Here is a tiny trained network, its code and every weight. The questions are about switching its units off for an input and a target symbol, where a switched-off unit gives its printed mean instead of its output.

import numpy as np


def w(rows, s, z=0):
    codes = np.array(rows[::2]) - 128.0
    scale = np.full(codes.shape[1], s)
    scale[-1] = z or s
    return codes * scale


def norm(h):
    return h / np.sqrt((h * h).mean(-1, keepdims=True) + 1e-5)


def f(y):
    return y / 2 * (1 + np.tanh(0.7978845608 * (y + 0.044715 * y**3)))


def softmax(a):
    e = np.exp(a - a.max(-1, keepdims=True))
    return e / e.sum(-1, keepdims=True)


def log_softmax(a):
    a = a - a.max(-1, keepdims=True)
    return a - np.log(np.exp(a).sum(-1, keepdims=True))


def net(x, mask):
    ids = ['ΓΔΞαεπστ'.index(c) for c in x.split()]
    T = len(ids)
    res = E[ids] + P[:T]
    r = norm(res)
    for j in range(3):
        rows = slice(3 * j, 3 * j + 3)
        q, k, v = (r @ M[0][rows].T for M in (Q, K, V))
        z = softmax(np.where(np.tri(T) > 0, q @ k.T / 3**0.5, -1e9)) @ v
        o = O[0][rows]
        res = res + np.where(mask[j], z, o[:, -1]) @ o[:, :-1]
    y = f(norm(res) @ A[0][:, :-1].T + A[0][:, -1])
    res = res + np.where(mask[3:11], y, B[0][:, -1]) @ B[0][:, :-1]
    return log_softmax(norm(res)[-1] @ U[:, :-1].T + U[:, -1])


Q, K, V, O, A, B = {}, {}, {}, {}, {}, {}
E = w([
[2,135,161,118,75],'Γ',
[137,104,139,219,164],'Δ',
[143,76,117,86,19],'Ξ',
[35,147,190,146,37],'α',
[64,105,17,101,96],'ε',
[144,103,159,201,167],'π',
[116,93,87,224,109],'σ',
[96,138,195,215,145],'τ',
],0.014)
P = w([
[89,1,152,150,158],'0',
[104,39,138,140,160],'1',
[119,70,132,137,164],'2',
[131,94,127,135,163],'3',
[141,113,122,137,164],'4',
[148,129,120,139,163],'5',
[155,145,117,143,162],'6',
[165,157,113,144,160],'7',
[170,171,111,147,158],'8',
[179,186,109,151,148],'9',
[189,199,104,153,144],'10',
[193,219,101,158,140],'11',
[200,233,99,158,135],'12',
],0.0091)
Q[0] = w([
[139,102,124,93,148],'H1',
[108,129,96,111,132],'H1',
[153,115,96,171,153],'H1',
[75,144,138,137,112],'H2',
[145,101,119,252,103],'H2',
[131,115,154,93,99],'H2',
[190,127,126,155,137],'H3',
[139,100,85,143,116],'H3',
[133,102,133,70,128],'H3',
],0.027)
K[0] = w([
[110,108,156,155,123],'H1',
[92,97,100,120,166],'H1',
[118,212,124,132,155],'H1',
[116,146,138,61,109],'H2',
[187,252,112,130,86],'H2',
[134,83,160,156,93],'H2',
[198,168,99,126,92],'H3',
[155,167,122,49,172],'H3',
[122,40,129,118,123],'H3',
],0.019)
V[0] = w([
[81,124,131,172,191],'H1',
[254,34,114,70,169],'H1',
[98,125,91,225,131],'H1',
[244,109,208,187,54],'H2',
[160,138,40,134,193],'H2',
[54,216,169,200,152],'H2',
[182,134,152,102,218],'H3',
[158,99,105,189,111],'H3',
[89,110,85,228,140],'H3',
],0.01)
O[0] = w([
[41,165,145,194,121,157],'H1',
[189,207,66,105,89,150],'H1',
[78,191,191,122,104,254],'H1',
[2,102,132,136,151,229],'H2',
[191,69,200,88,130,111],'H2',
[113,91,38,74,87,103],'H2',
[160,116,66,202,71,4],'H3',
[115,147,214,75,95,224],'H3',
[72,79,179,85,82,230],'H3',
],0.0086,0.0056)
A[0] = w([
[106,149,95,91,158,247],'N1',
[145,151,130,69,149,88],'N2',
[142,157,116,195,193,2],'N3',
[137,146,98,77,129,117],'N4',
[116,92,126,220,98,195],'N5',
[250,169,64,123,137,53],'N6',
[214,164,79,79,136,130],'N7',
[178,105,90,131,160,147],'N8',
],0.018,0.0024)
B[0] = w([
[134,114,158,104,104,202],'N1',
[130,135,71,137,126,240],'N2',
[121,191,123,164,193,128],'N3',
[160,160,115,141,182,217],'N4',
[210,154,60,117,141,254],'N5',
[174,4,94,91,113,175],'N6',
[82,105,188,179,145,228],'N7',
[140,81,107,94,168,118],'N8',
],0.022,0.0045)
U = w([
[169,61,109,147,190,253],'Γ',
[166,147,110,208,54,107],'Δ',
[123,209,145,177,243,130],'Ξ',
[119,124,54,150,152,82],'α',
[248,154,198,131,133,85],'ε',
[186,193,54,89,133,211],'π',
[79,133,197,84,125,160],'σ',
[107,128,58,177,134,59],'τ',
],0.011,0.0045)

Each question gives the input, a string of symbols that net reads in full, and the target symbol t.
The units are the heads (3 rows each of Q, K, V and O) and the neurons (one row each of A and B). Each row of codes is followed by its name. A weight is (code - 128) times the scale printed after its matrix; where a second scale follows, it is the last column's (O, A, B and U).
mask holds one flag per unit, heads first, then neurons. A switched-off unit (its flag False) gives its mean, the last column of its rows in O or B, instead of its output. The means were averaged over made-up inputs and are rounded, as every weight is.
A unit's drop is (log p(t) with every unit on - log p(t) with that unit switched off) / (log p(t) with every unit on - log p(t) with every unit switched off).
The circuit of an input: a set's keep is (log p(t) with only the set's units on - log p(t) with every unit switched off) / (log p(t) with every unit on - log p(t) with every unit switched off). Starting from all 11 units, units are removed one at a time, each time the one whose removal leaves the highest keep (on an exact tie, the one counted first), for as long as the keep stays at least 0.8.
circuit, biggest first: the units of the circuit, biggest drop first
most important unit: the unit with the biggest drop
top k neurons: the k neurons with the biggest drops, biggest first
heads that matter: for each layer, one digit per head in row order, 1 if its drop is at least 0.15 and else 0, layers parted by /
input ε σ α α Ξ σ σ π π ε σ ε, target Ξ: most important unit => H2
input Δ Γ Ξ τ Ξ Γ Ξ Ξ Γ, target Ξ: heads that matter => 110
input Ξ π Γ Ξ Γ Γ τ Γ Ξ π Γ, target Γ: heads that matter => 110
input Ξ σ σ Ξ, target π: heads that matter => 101
input Γ Δ Δ α ε ε Ξ Ξ π π, target π: heads that matter => 011
input Ξ α Δ Ξ Ξ π ε τ, target ε: heads that matter => 011
input σ τ ε Δ ε, target π: circuit, biggest first => [H2, N2]
input π π Ξ Ξ Ξ Ξ ε π Ξ Δ ε σ τ, target σ: heads that matter => 010
input σ σ Δ π π σ σ, target σ: circuit, biggest first => [H1, H2]
input Ξ Δ ε Δ Ξ Δ σ σ Ξ, target Ξ: circuit, biggest first => [H1, H3, N4, N7]
input Γ Γ ε ε σ Γ ε σ Ξ Γ α ε, target Γ: heads that matter => 010
input Δ Ξ σ τ Δ Δ Ξ Ξ, target Ξ: circuit, biggest first => [H3, H1, N4, N7]
input α Ξ ε σ Ξ π Ξ Γ σ, target Γ: heads that matter => 110
input Δ Δ σ σ Γ σ τ Ξ α σ Ξ Δ π, target Δ: top 3 neurons => [N4, N5, N3]
input σ σ σ τ, target σ: heads that matter => 000
input τ α Ξ ε ε ε π, target ε: circuit, biggest first => [H2]
input Ξ α Δ σ, target Δ: heads that matter => 101
input Ξ ε ε Δ ε Δ σ Ξ ε Γ π, target Γ: heads that matter => 111
input Γ Ξ π Ξ σ ε Ξ π ε σ Δ Ξ ε, target Ξ: circuit, biggest first => [H2, N7, N4]
input σ Ξ Ξ ε σ Ξ Ξ ε Ξ Ξ, target Γ: circuit, biggest first => [H1, N6, N7]
input ε Ξ Δ Ξ Γ σ Ξ Ξ Γ, target π: heads that matter => 100
input ε Ξ Δ ε ε ε α ε Δ Δ, target Δ: heads that matter => 111
input π σ σ Ξ τ α σ σ ε π, target ε: top 4 neurons => [N5, N2, N7, N6]
input α σ σ σ ε Γ σ τ Δ Γ Ξ, target σ: most important unit => H1
input Ξ Ξ τ Δ τ ε Δ, target ε: top 2 neurons => [N5, N2]
